Below are the code and all the weights of a small trained network. Each question names an input and a target symbol and asks about switching units off, where a switched-off unit gives its printed mean instead of its output.

import numpy as np


def w(rows, s, z=0):
    codes = np.array(rows[::2]) - 128.0
    scale = np.full(codes.shape[1], s)
    scale[-1] = z or s
    return codes * scale


def f(y):
    return y / 2 * (1 + np.tanh(0.7978845608 * (y + 0.044715 * y**3)))


def softmax(a):
    e = np.exp(a - a.max(-1, keepdims=True))
    return e / e.sum(-1, keepdims=True)


def log_softmax(a):
    a = a - a.max(-1, keepdims=True)
    return a - np.log(np.exp(a).sum(-1, keepdims=True))


def net(x, mask):
    ids = ['ΔΛΞΠΣΨΩαβγεηθμτφ'.index(c) for c in x.split()]
    T = len(ids)
    res = E[ids] + P[:T]
    u = 0
    for l in range(3):
        q, k, v = (res @ M[l].T for M in (Q, K, V))
        z = softmax(np.where(np.tri(T) > 0, q @ k.T / 3**0.5, -1e9)) @ v
        res = res + np.where(mask[u], z, O[l][:, -1]) @ O[l][:, :-1]
        u += 1
        y = f(res @ A[l][:, :-1].T + A[l][:, -1])
        res = res + np.where(mask[u : u + 12], y, B[l][:, -1]) @ B[l][:, :-1]
        u += 12
    return log_softmax(res[-1] @ U[:, :-1].T + U[:, -1])


Q, K, V, O, A, B = {}, {}, {}, {}, {}, {}
E = w([
[85,97,217,172,183,110,228,177],'Δ',
[142,162,171,82,199,89,136,93],'Λ',
[12,123,107,139,112,189,151,169],'Ξ',
[161,135,113,44,101,107,132,188],'Π',
[95,109,153,139,163,188,66,108],'Σ',
[142,52,198,111,146,1,75,166],'Ψ',
[116,102,94,140,25,188,177,132],'Ω',
[70,80,193,67,180,131,119,199],'α',
[83,115,125,156,168,170,56,139],'β',
[101,127,142,161,216,172,46,103],'γ',
[94,74,136,167,66,188,132,72],'ε',
[166,79,158,56,146,182,101,97],'η',
[186,104,79,183,73,136,134,91],'θ',
[240,97,107,102,115,144,39,96],'μ',
[209,139,83,81,189,25,112,121],'τ',
[103,132,73,153,170,79,42,57],'φ',
],0.0074)
P = w([
[185,222,183,195,76,179,19,131],'0',
[160,145,181,177,103,153,22,127],'1',
[144,116,158,149,133,150,45,117],'2',
[121,96,128,128,158,152,67,110],'3',
[105,72,106,107,165,150,82,105],'4',
[98,51,84,89,178,148,103,102],'5',
[81,34,63,71,190,143,121,99],'6',
[65,16,43,55,194,142,145,94],'7',
[70,1,32,50,217,146,162,95],'8',
],0.0035)
Q[0] = w([
[126,184,158,128,166,47,195,210],'0.h1',
[135,254,235,201,110,149,128,137],'0.h1',
[161,102,128,89,132,136,10,30],'0.h1',
],0.0043)
K[0] = w([
[137,199,153,124,163,51,154,213],'0.h1',
[223,253,222,214,8,97,63,149],'0.h1',
[179,62,73,100,133,165,50,3],'0.h1',
],0.0047)
V[0] = w([
[54,143,88,128,160,64,187,224],'0.h1',
[103,11,92,61,184,152,123,126],'0.h1',
[47,2,153,112,137,159,117,87],'0.h1',
],0.005)
O[0] = w([
[106,172,83,116,116,96,216,160,4],'0.h1',
[95,8,62,70,166,143,150,109,157],'0.h1',
[57,2,107,142,181,151,145,120,183],'0.h1',
],0.0051,0.0025)
A[0] = w([
[180,94,75,76,134,82,91,102,241],'0.n1',
[127,191,161,184,175,109,99,75,167],'0.n2',
[171,89,207,25,151,161,88,120,200],'0.n3',
[128,73,73,118,131,157,108,73,254],'0.n4',
[30,89,162,165,215,214,106,151,220],'0.n5',
[106,68,70,116,143,159,129,91,250],'0.n6',
[64,146,165,112,104,176,104,213,191],'0.n7',
[149,99,189,141,187,166,1,100,222],'0.n8',
[115,101,173,63,186,78,131,201,215],'0.n9',
[150,115,86,207,69,164,113,84,199],'0.n10',
[129,135,60,132,169,72,83,80,212],'0.n11',
[117,137,169,210,128,141,132,146,179],'0.n12',
],0.0075,0.0036)
B[0] = w([
[220,112,80,84,151,106,93,140,197],'0.n1',
[126,167,150,183,152,120,72,52,142],'0.n2',
[179,108,167,53,163,165,135,147,200],'0.n3',
[129,80,59,116,135,161,94,120,235],'0.n4',
[2,110,160,120,172,187,123,114,234],'0.n5',
[94,72,52,109,136,161,112,123,229],'0.n6',
[21,205,157,103,119,172,147,186,150],'0.n7',
[143,124,170,108,177,157,28,112,254],'0.n8',
[108,139,165,50,197,42,173,159,167],'0.n9',
[147,113,99,196,67,170,80,118,177],'0.n10',
[173,133,66,130,195,72,44,86,175],'0.n11',
[84,144,194,221,106,131,121,123,142],'0.n12',
],0.0066,0.0071)
Q[1] = w([
[121,63,60,145,83,202,49,92],'1.h1',
[126,189,104,254,3,117,213,127],'1.h1',
[144,169,133,72,124,43,204,247],'1.h1',
],0.0061)
K[1] = w([
[138,91,15,88,152,106,90,54],'1.h1',
[182,197,150,205,118,113,38,131],'1.h1',
[123,163,253,110,127,150,104,163],'1.h1',
],0.0057)
V[1] = w([
[120,146,157,156,208,79,110,70],'1.h1',
[229,88,110,138,114,161,87,3],'1.h1',
[197,118,84,112,76,60,155,167],'1.h1',
],0.007)
O[1] = w([
[124,134,120,144,160,2,136,74,154],'1.h1',
[130,97,133,123,76,139,119,54,255],'1.h1',
[122,86,149,154,84,133,66,174,17],'1.h1',
],0.009,0.0091)
A[1] = w([
[89,94,94,225,54,180,97,100,201],'1.n1',
[130,160,105,58,203,94,209,208,255],'1.n2',
[127,130,182,108,167,193,34,178,196],'1.n3',
[162,122,128,150,177,56,72,91,204],'1.n4',
[143,136,156,58,192,177,85,117,194],'1.n5',
[64,141,224,119,181,76,254,188,180],'1.n6',
[97,68,105,219,74,137,74,117,211],'1.n7',
[191,102,93,58,156,134,90,123,239],'1.n8',
[96,97,59,119,165,151,146,114,195],'1.n9',
[168,112,170,79,195,134,60,122,172],'1.n10',
[175,123,167,34,127,159,138,98,209],'1.n11',
[40,75,139,95,114,198,151,94,153],'1.n12',
],0.0056,0.0025)
B[1] = w([
[164,113,138,165,126,193,24,147,206],'1.n1',
[233,142,121,88,205,94,115,138,181],'1.n2',
[46,151,127,60,88,183,168,254,192],'1.n3',
[95,158,91,110,87,21,107,97,202],'1.n4',
[93,136,124,88,154,139,196,141,255],'1.n5',
[233,68,99,181,150,120,94,118,160],'1.n6',
[148,109,120,142,116,150,15,179,198],'1.n7',
[157,123,88,89,140,112,178,159,253],'1.n8',
[85,110,96,143,167,144,162,113,222],'1.n9',
[99,131,109,79,111,101,182,160,241],'1.n10',
[172,116,139,90,131,132,219,121,205],'1.n11',
[91,93,156,134,138,196,140,67,230],'1.n12',
],0.006,0.0097)
Q[2] = w([
[151,149,221,198,60,116,83,113],'2.h1',
[185,152,129,133,123,71,142,157],'2.h1',
[153,177,175,163,163,82,253,208],'2.h1',
],0.007)
K[2] = w([
[136,219,154,122,75,107,96,137],'2.h1',
[133,173,219,112,134,107,144,80],'2.h1',
[124,159,254,151,145,144,134,119],'2.h1',
],0.0062)
V[2] = w([
[34,142,98,53,173,97,187,101],'2.h1',
[3,75,145,136,89,211,141,109],'2.h1',
[97,169,85,193,139,98,51,92],'2.h1',
],0.0066)
O[2] = w([
[145,213,93,148,56,50,65,106,255],'2.h1',
[153,217,255,161,135,81,162,132,209],'2.h1',
[104,109,33,165,176,41,228,151,79],'2.h1',
],0.0059,0.0095)
A[2] = w([
[174,124,121,99,2,84,52,85,178],'2.n1',
[82,213,146,93,151,167,247,230,219],'2.n2',
[60,201,227,191,70,162,119,91,136],'2.n3',
[204,69,44,190,155,112,180,105,247],'2.n4',
[28,159,195,93,189,165,138,200,16],'2.n5',
[162,153,70,135,141,78,49,170,46],'2.n6',
[142,88,106,103,189,151,223,107,189],'2.n7',
[79,168,104,121,221,46,244,87,188],'2.n8',
[109,232,62,127,190,61,215,93,234],'2.n9',
[41,138,246,163,68,152,125,85,61],'2.n10',
[80,164,131,94,164,29,230,105,253],'2.n11',
[83,57,117,172,233,150,181,100,159],'2.n12',
],0.005,0.0026)
B[2] = w([
[104,163,151,66,54,145,101,115,220],'2.n1',
[118,221,69,69,71,155,179,208,189],'2.n2',
[107,203,174,235,182,108,80,149,167],'2.n3',
[165,124,42,134,202,85,171,152,214],'2.n4',
[66,210,77,38,143,37,141,183,182],'2.n5',
[53,171,128,91,193,115,88,170,166],'2.n6',
[143,107,187,151,150,130,174,94,197],'2.n7',
[157,94,190,191,76,165,190,162,243],'2.n8',
[206,139,150,201,83,172,165,151,255],'2.n9',
[134,158,220,180,254,51,85,97,162],'2.n10',
[167,71,190,171,68,137,141,160,245],'2.n11',
[146,56,124,36,148,119,152,103,223],'2.n12',
],0.0057,0.0081)
U = w([
[45,79,181,128,101,18,61,244,210],'Δ',
[104,209,40,137,37,219,175,252,117],'Λ',
[113,145,147,138,163,104,149,116,64],'Ξ',
[193,160,139,145,126,135,168,181,100],'Π',
[134,189,103,84,253,101,66,216,69],'Σ',
[159,131,155,129,91,99,154,152,126],'Ψ',
[141,134,187,201,82,167,131,195,254],'Ω',
[72,112,145,117,155,113,104,84,39],'α',
[43,82,148,84,143,106,193,152,90],'β',
[128,155,144,195,62,134,190,50,185],'γ',
[93,146,175,147,240,57,33,35,47],'ε',
[148,156,185,201,128,162,102,64,125],'η',
[235,35,138,164,196,175,172,85,157],'θ',
[188,139,187,60,27,167,71,82,131],'μ',
[26,101,81,128,70,123,42,191,99],'τ',
[93,184,2,124,135,50,162,41,162],'φ',
],0.004)

Each question gives the input, a string of symbols that net reads in full, and the target symbol t.
The units are the heads (3 rows each of Q, K, V and O) and the neurons (one row each of A and B). Each row of codes is followed by its name. A weight is (code - 128) times the scale printed after its matrix; where a second scale follows, it is the last column's (O, A, B and U).
mask holds one flag per unit, layer by layer, with each layer's heads first. A switched-off unit (its flag False) gives its mean, the last column of its rows in O or B, instead of its output. The means were averaged over made-up inputs and are rounded, as every weight is.
A unit's drop is (log p(t) with every unit on - log p(t) with that unit switched off) / (log p(t) with every unit on - log p(t) with every unit switched off).
unit that matters most: the unit with the biggest drop
top k neurons: the k neurons with the biggest drops, biggest first
k most important neurons of layer l: the k neurons of layer l with the biggest drops, biggest first
drop when u is switched off: that unit's drop, to one decimal
input β η θ Σ Π Ξ Π, target Π: top 2 neurons	0.n5; 1.n2
input θ θ η Ξ Ψ φ Σ, target θ: top 2 neurons	0.n11; 0.n1
input τ Ξ η Π Ξ φ, target φ: top neuron	0.n11
input Σ μ φ, target φ: top 3 neurons	0.n11; 1.n4; 2.n4
input θ Δ γ Ω τ Ξ, target τ: top 4 neurons	0.n1; 1.n8; 0.n11; 0.n3
input Ω Σ μ γ η γ, target ε: 2 most important neurons of layer 0	0.n5; 0.n3
input β θ Ξ γ, target Λ: top 2 neurons	0.n8; 2.n2
input η η η θ φ μ, target φ: top 2 neurons	0.n11; 1.n4
input Π θ τ η Ψ Δ θ φ Π, target θ: top 4 neurons	1.n6; 0.n9; 1.n2; 0.n5
input φ Ξ Ω, target φ: 2 most important neurons of layer 0	0.n11; 0.n5
input θ α Ω γ, target Σ: 2 most important neurons of layer 0	0.n8; 0.n5
input η θ θ θ Ω Ξ β θ Ψ, target Π: 3 most important neurons of layer 0	0.n9; 0.n5; 0.n1
input η φ θ θ Ω Σ, target Σ: top 4 neurons	0.n8; 1.n3; 2.n5; 2.n10
input φ Ω φ μ ε μ, target μ: top 3 neurons	0.n3; 2.n1; 1.n11
input γ η φ η Ξ Σ η Λ, target μ: top neuron	0.n3
input θ Ψ θ τ η Ψ, target μ: top 2 neurons	0.n3; 2.n1
input τ η φ Π η τ θ γ, target β: top 2 neurons	0.n5; 0.n8
input θ μ Ξ θ β, target β: 2 most important neurons of layer 0	0.n5; 0.n7
input η η θ β Ω, target θ: 3 most important neurons of layer 0	0.n5; 0.n10; 0.n9
input θ τ θ τ β, target τ: unit that matters most	2.h1
input η η φ θ Ξ θ β Λ, target Π: top 2 neurons	0.n5; 1.n12
input η θ μ θ, target μ: top 4 neurons	1.n8; 1.n10; 0.n1; 2.n1
input Ω α φ γ, target θ: 2 most important neurons of layer 0	0.n11; 0.n5
input θ γ Π μ Ω θ, target μ: 2 most important neurons of layer 1	1.n8; 1.n10
input θ θ Ξ, target β: 2 most important neurons of layer 0	0.n5; 0.n10
input θ μ θ τ β τ θ θ Ξ, target β: 2 most important neurons of layer 2	2.n5; 2.n12
input γ θ θ θ Ω θ α ε, target θ: drop when 0.n1 is switched off	0.6
input θ Σ Ω θ θ Σ, target β: drop when 0.n10 is switched off	0.1
input β Ω η β θ Ω, target θ: drop when 2.n11 is switched off	0.0
input Δ θ τ, target θ: drop when 0.n4 is switched off	0.3
